Here is a tiny trained network, its code and every weight. The questions are about switching its units off for an input and a target symbol, where a switched-off unit gives its printed mean instead of its output.

import numpy as np


def w(rows, s, z=0):
    codes = np.array(rows[::2]) - 128.0
    scale = np.full(codes.shape[1], s)
    scale[-1] = z or s
    return codes * scale


def norm(h):
    return h / np.sqrt((h * h).mean(-1, keepdims=True) + 1e-5)


def f(y):
    return np.maximum(y, 0)


def softmax(a):
    e = np.exp(a - a.max(-1, keepdims=True))
    return e / e.sum(-1, keepdims=True)


def log_softmax(a):
    a = a - a.max(-1, keepdims=True)
    return a - np.log(np.exp(a).sum(-1, keepdims=True))


def net(x, mask):
    ids = ['ΘΞΠΣΦΨΩαβγδζηλμτ'.index(c) for c in x.split()]
    T = len(ids)
    res = E[ids] + P[:T]
    r = norm(res)
    for j in range(2):
        rows = slice(2 * j, 2 * j + 2)
        q, k, v = (r @ M[0][rows].T for M in (Q, K, V))
        z = softmax(np.where(np.tri(T) > 0, q @ k.T / 2**0.5, -1e9)) @ v
        o = O[0][rows]
        res = res + np.where(mask[j], z, o[:, -1]) @ o[:, :-1]
    y = f(norm(res) @ A[0][:, :-1].T + A[0][:, -1])
    res = res + np.where(mask[2:18], y, B[0][:, -1]) @ B[0][:, :-1]
    return log_softmax(norm(res)[-1] @ U[:, :-1].T + U[:, -1])


Q, K, V, O, A, B = {}, {}, {}, {}, {}, {}
E = w([
[191,84,50],'Θ',
[193,231,175],'Ξ',
[38,158,95],'Π',
[187,78,47],'Σ',
[41,47,33],'Φ',
[172,88,44],'Ψ',
[31,187,120],'Ω',
[126,252,190],'α',
[253,172,148],'β',
[189,67,37],'γ',
[203,154,85],'δ',
[94,251,211],'ζ',
[48,249,182],'η',
[39,117,51],'λ',
[160,67,17],'μ',
[31,233,159],'τ',
],0.0037)
P = w([
[123,132,122],'0',
[119,101,148],'1',
[153,174,74],'2',
[109,114,134],'3',
[126,89,161],'4',
[168,197,16],'5',
[105,112,134],'6',
[128,72,176],'7',
[153,191,3],'8',
[100,109,130],'9',
[111,33,209],'10',
[162,148,2],'11',
],0.0062)
Q[0] = w([
[133,180,8],'H0',
[107,34,177],'H0',
[181,144,161],'H1',
[99,183,136],'H1',
],0.018)
K[0] = w([
[117,18,202],'H0',
[128,177,3],'H0',
[237,136,173],'H1',
[61,167,197],'H1',
],0.013)
V[0] = w([
[139,208,248],'H0',
[3,163,76],'H0',
[117,113,241],'H1',
[171,64,178],'H1',
],0.0071)
O[0] = w([
[51,138,254,131],'H0',
[60,105,50,41],'H0',
[111,47,72,3],'H1',
[99,93,152,24],'H1',
],0.0094,0.0013)
A[0] = w([
[113,160,55,152],'N0',
[138,198,119,226],'N1',
[59,188,93,122],'N2',
[151,125,137,150],'N3',
[135,166,93,132],'N4',
[155,142,104,115],'N5',
[105,5,115,212],'N6',
[156,97,93,149],'N7',
[146,68,94,255],'N8',
[68,153,100,20],'N9',
[107,142,226,82],'N10',
[158,184,145,188],'N11',
[120,159,106,97],'N12',
[127,186,92,69],'N13',
[76,93,104,245],'N14',
[142,84,181,155],'N15',
],0.011,0.0032)
B[0] = w([
[178,94,112,233],'N0',
[75,141,153,252],'N1',
[20,131,69,198],'N2',
[156,143,122,163],'N3',
[120,176,116,194],'N4',
[98,147,135,184],'N5',
[131,2,164,217],'N6',
[122,103,162,203],'N7',
[123,77,184,238],'N8',
[213,222,152,155],'N9',
[131,70,143,244],'N10',
[86,69,122,232],'N11',
[174,125,106,153],'N12',
[152,152,100,177],'N13',
[88,135,165,218],'N14',
[205,100,124,188],'N15',
],0.0071,0.0046)
U = w([
[181,145,107,72],'Θ',
[113,135,251,113],'Ξ',
[83,129,73,58],'Π',
[184,117,105,125],'Σ',
[112,43,59,107],'Φ',
[177,147,84,83],'Ψ',
[69,143,84,109],'Ω',
[49,121,195,131],'α',
[211,72,199,87],'β',
[192,105,97,132],'γ',
[156,246,188,253],'δ',
[56,59,139,148],'ζ',
[51,136,129,72],'η',
[107,120,59,161],'λ',
[140,117,112,159],'μ',
[30,168,114,128],'τ',
],0.013,0.0048)

Each question gives the input, a string of symbols that net reads in full, and the target symbol t.
The units are the heads (2 rows each of Q, K, V and O) and the neurons (one row each of A and B). Each row of codes is followed by its name. A weight is (code - 128) times the scale printed after its matrix; where a second scale follows, it is the last column's (O, A, B and U).
mask holds one flag per unit, heads first, then neurons. A switched-off unit (its flag False) gives its mean, the last column of its rows in O or B, instead of its output. The means were averaged over made-up inputs and are rounded, as every weight is.
A unit's drop is (log p(t) with every unit on - log p(t) with that unit switched off) / (log p(t) with every unit on - log p(t) with every unit switched off).
The circuit of an input: a set's keep is (log p(t) with only the set's units on - log p(t) with every unit switched off) / (log p(t) with every unit on - log p(t) with every unit switched off). Starting from the 12 units with the biggest drops (on a tie, the unit counted first), units are removed one at a time, each time the one whose removal leaves the highest keep (on an exact tie, the one counted first), for as long as the keep stays at least 0.8.
units of the circuit, in order: the units of the circuit, biggest drop first
most important unit: the unit with the biggest drop
top k neurons: the k neurons with the biggest drops, biggest first
which heads matter: for each layer, one digit per head in row order, 1 if its drop is at least 0.15 and else 0, layers parted by /
drop when u is switched off: that unit's drop, to one decimal
input λ β Ω δ Ξ ζ, target Ξ: which heads matter : 10
input λ δ α Ξ Ξ Ξ Ξ δ Σ, target δ: units of the circuit, in order : (H0 N6)
input α β τ Ξ η Ω Ξ Ξ β Θ, target δ: units of the circuit, in order : (H1 N6 H0 N10)
input Ξ δ δ τ Ξ λ, target Ξ: units of the circuit, in order : (H0)
input Σ δ γ, target δ: units of the circuit, in order : (H1 N6)
input δ Ξ δ α Ψ α δ δ β, target δ: units of the circuit, in order : (H0 N6)
input δ Ξ δ α τ δ, target τ: units of the circuit, in order : (H0 N2)
input δ δ Π Σ λ Ω τ δ μ, target δ: units of the circuit, in order : (H0 H1)
input α δ ζ, target δ: top 2 neurons : (N6 N8)
input α δ λ α δ γ α Θ τ δ, target δ: which heads matter : 11
input δ Ξ Θ δ τ Ξ Ξ δ τ, target δ: drop when N2 is switched off : 0.2
input γ Ξ λ, target Ξ: drop when H0 is switched off : 1.1
input λ δ Θ, target δ: drop when N13 is switched off : 0.0
input α η Σ Θ η τ Θ γ δ Θ δ γ, target δ: most important unit : H0
